Below is a small trained network, with its code and all its weights. Each question gives an input and a class and asks what happens when units are switched off, that is, made to give their printed mean instead of their output.

import numpy as np


def w(rows, s, z=0):
    codes = np.array(rows[::2]) - 128.0
    scale = np.full(codes.shape[1], s)
    scale[-1] = z or s
    return codes * scale


def norm(h):
    return h / np.sqrt((h * h).mean(-1, keepdims=True) + 1e-5)


def f(y):
    return y / 2 * (1 + np.tanh(0.7978845608 * (y + 0.044715 * y**3)))


def log_softmax(a):
    a = a - a.max(-1, keepdims=True)
    return a - np.log(np.exp(a).sum(-1, keepdims=True))


def net(x, mask):
    res = np.array(x, float).reshape(1, 4) / 4 @ E
    u = 0
    for l in range(2):
        y = f(norm(res) @ A[l][:, :-1].T + A[l][:, -1])
        res = res + np.where(mask[u : u + 9], y, B[l][:, -1]) @ B[l][:, :-1]
        u += 9
    return log_softmax(norm(res)[-1] @ U[:, :-1].T + U[:, -1])


A, B = {}, {}
E = w([
[126,142,141,123,157,197,82,113,72,141,78],'x0',
[121,136,126,133,125,133,124,124,142,135,128],'x1',
[128,132,138,147,163,130,199,76,161,81,135],'x2',
[152,252,122,149,105,129,99,115,85,75,130],'x3',
],0.017)
A[0] = w([
[182,219,116,140,103,203,123,106,86,103,113,6],'L0N1',
[115,81,113,128,81,146,115,203,124,196,138,147],'L0N2',
[159,196,78,108,49,115,48,154,102,100,147,57],'L0N3',
[131,107,193,125,186,189,107,110,112,164,78,101],'L0N4',
[87,79,154,141,184,183,190,50,139,107,116,2],'L0N5',
[169,198,109,160,39,71,137,149,132,88,174,88],'L0N6',
[145,128,163,122,192,145,111,70,150,100,103,5],'L0N7',
[142,126,146,177,155,115,190,11,125,78,151,143],'L0N8',
[145,93,102,136,69,92,154,165,169,128,198,179],'L0N9',
],0.011,0.0082)
B[0] = w([
[117,86,195,225,198,85,101,70,152,117,92,208],'L0N1',
[117,136,99,100,87,89,114,114,147,58,120,239],'L0N2',
[155,124,142,103,114,141,174,143,73,249,161,236],'L0N3',
[129,131,81,116,103,228,94,83,91,135,168,206],'L0N4',
[204,171,192,142,112,157,162,191,143,184,71,199],'L0N5',
[54,109,49,9,116,165,174,126,115,134,178,239],'L0N6',
[119,165,92,167,124,133,184,96,15,157,158,139],'L0N7',
[116,95,121,123,151,138,140,114,202,64,167,250],'L0N8',
[91,177,167,205,167,52,95,99,58,133,122,254],'L0N9',
],0.012,0.0092)
A[1] = w([
[241,137,218,137,145,241,187,196,78,188,44,2],'L1N1',
[146,136,178,88,198,185,174,44,146,134,146,89],'L1N2',
[154,160,245,239,245,108,126,87,196,9,73,190],'L1N3',
[190,180,184,156,157,254,116,127,120,215,117,58],'L1N4',
[130,133,59,116,127,226,210,119,189,57,189,41],'L1N5',
[122,152,202,188,149,42,2,106,47,188,109,29],'L1N6',
[209,78,103,79,96,208,89,103,113,172,59,126],'L1N7',
[70,160,96,134,63,34,98,88,93,9,133,70],'L1N8',
[102,98,47,87,109,200,64,141,123,67,104,37],'L1N9',
],0.0092,0.0046)
B[1] = w([
[133,104,164,175,127,60,73,192,125,165,80,192],'L1N1',
[133,117,107,131,76,79,116,158,188,99,113,194],'L1N2',
[63,197,121,81,158,133,135,85,2,229,179,254],'L1N3',
[144,92,148,154,69,48,117,182,175,160,119,203],'L1N4',
[214,87,98,119,100,158,46,192,171,82,66,189],'L1N5',
[187,60,142,145,107,178,151,172,223,63,97,200],'L1N6',
[115,107,93,103,155,133,195,124,188,57,114,196],'L1N7',
[229,112,163,164,106,223,100,162,162,155,39,203],'L1N8',
[103,223,115,94,179,133,191,78,119,49,199,158],'L1N9',
],0.012)
U = w([
[181,71,172,178,90,128,109,189,182,133,31,83],'0',
[80,177,137,132,156,130,139,99,21,195,163,254],'1',
[128,138,84,81,140,167,145,125,189,4,134,57],'2',
],0.018,0.0043)

Each question gives the input, the list of numbers given to net, and the class t.
The units are the neurons (one row each of A and B). Each row of codes is followed by its name. A weight is (code - 128) times the scale printed after its matrix; where a second scale follows, it is the last column's (A, B and U).
mask holds one flag per neuron, layer by layer. A switched-off neuron (its flag False) gives its mean, the last column of its row in B, instead of its output. The means were averaged over made-up inputs and are rounded, as every weight is.
A unit's drop is (log p(t) with every unit on - log p(t) with that unit switched off) / (log p(t) with every unit on - log p(t) with every unit switched off).
The circuit of an input: a set's keep is (log p(t) with only the set's units on - log p(t) with every unit switched off) / (log p(t) with every unit on - log p(t) with every unit switched off). Starting from the 12 units with the biggest drops (on a tie, the unit counted first), units are removed one at a time, each time the one whose removal leaves the highest keep (on an exact tie, the one counted first), for as long as the keep stays at least 0.8.
circuit, biggest first: the units of the circuit, biggest drop first
k most important neurons: the k neurons with the biggest drops, biggest first
k most important neurons of layer l: the k neurons of layer l with the biggest drops, biggest first
drop when u is switched off: that unit's drop, to one decimal
input [0,6,4,-8], class 1: circuit, biggest first -> [L0N6 L0N3 L1N3]
input [-2,-2,7,-1], class 1: circuit, biggest first -> [L1N3]
input [8,-8,0,5], class 0: 4 most important neurons -> [L1N6 L0N8 L0N9 L1N4]
input [0,7,5,-2], class 1: 3 most important neurons of layer 0 -> [L0N6 L0N3 L0N4]
input [5,2,-2,8], class 0: 2 most important neurons -> [L0N3 L1N6]
input [7,3,8,0], class 0: 4 most important neurons -> [L0N5 L0N9 L0N4 L1N5]
input [-8,7,0,7], class 1: 3 most important neurons -> [L0N3 L0N9 L1N6]
input [4,3,0,-5], class 2: 2 most important neurons of layer 1 -> [L1N9 L1N7]
input [5,6,-8,0], class 2: 2 most important neurons of layer 0 -> [L0N2 L0N5]
input [-3,4,-7,1], class 1: 3 most important neurons -> [L0N3 L0N6 L0N1]
input [5,4,-1,8], class 0: 3 most important neurons -> [L0N3 L1N6 L0N9]
input [2,-3,5,4], class 1: 2 most important neurons -> [L1N3 L0N1]
input [-5,6,-1,1], class 1: 2 most important neurons -> [L0N6 L0N9]
input [-3,-7,1,1], class 2: 2 most important neurons -> [L0N6 L1N3]
input [-1,6,-5,1], class 1: drop when L0N3 is switched off -> 0.6
input [5,7,8,4], class 1: drop when L1N3 is switched off -> 2.6
input [6,-8,-6,-1], class 2: drop when L1N3 is switched off -> 0.1
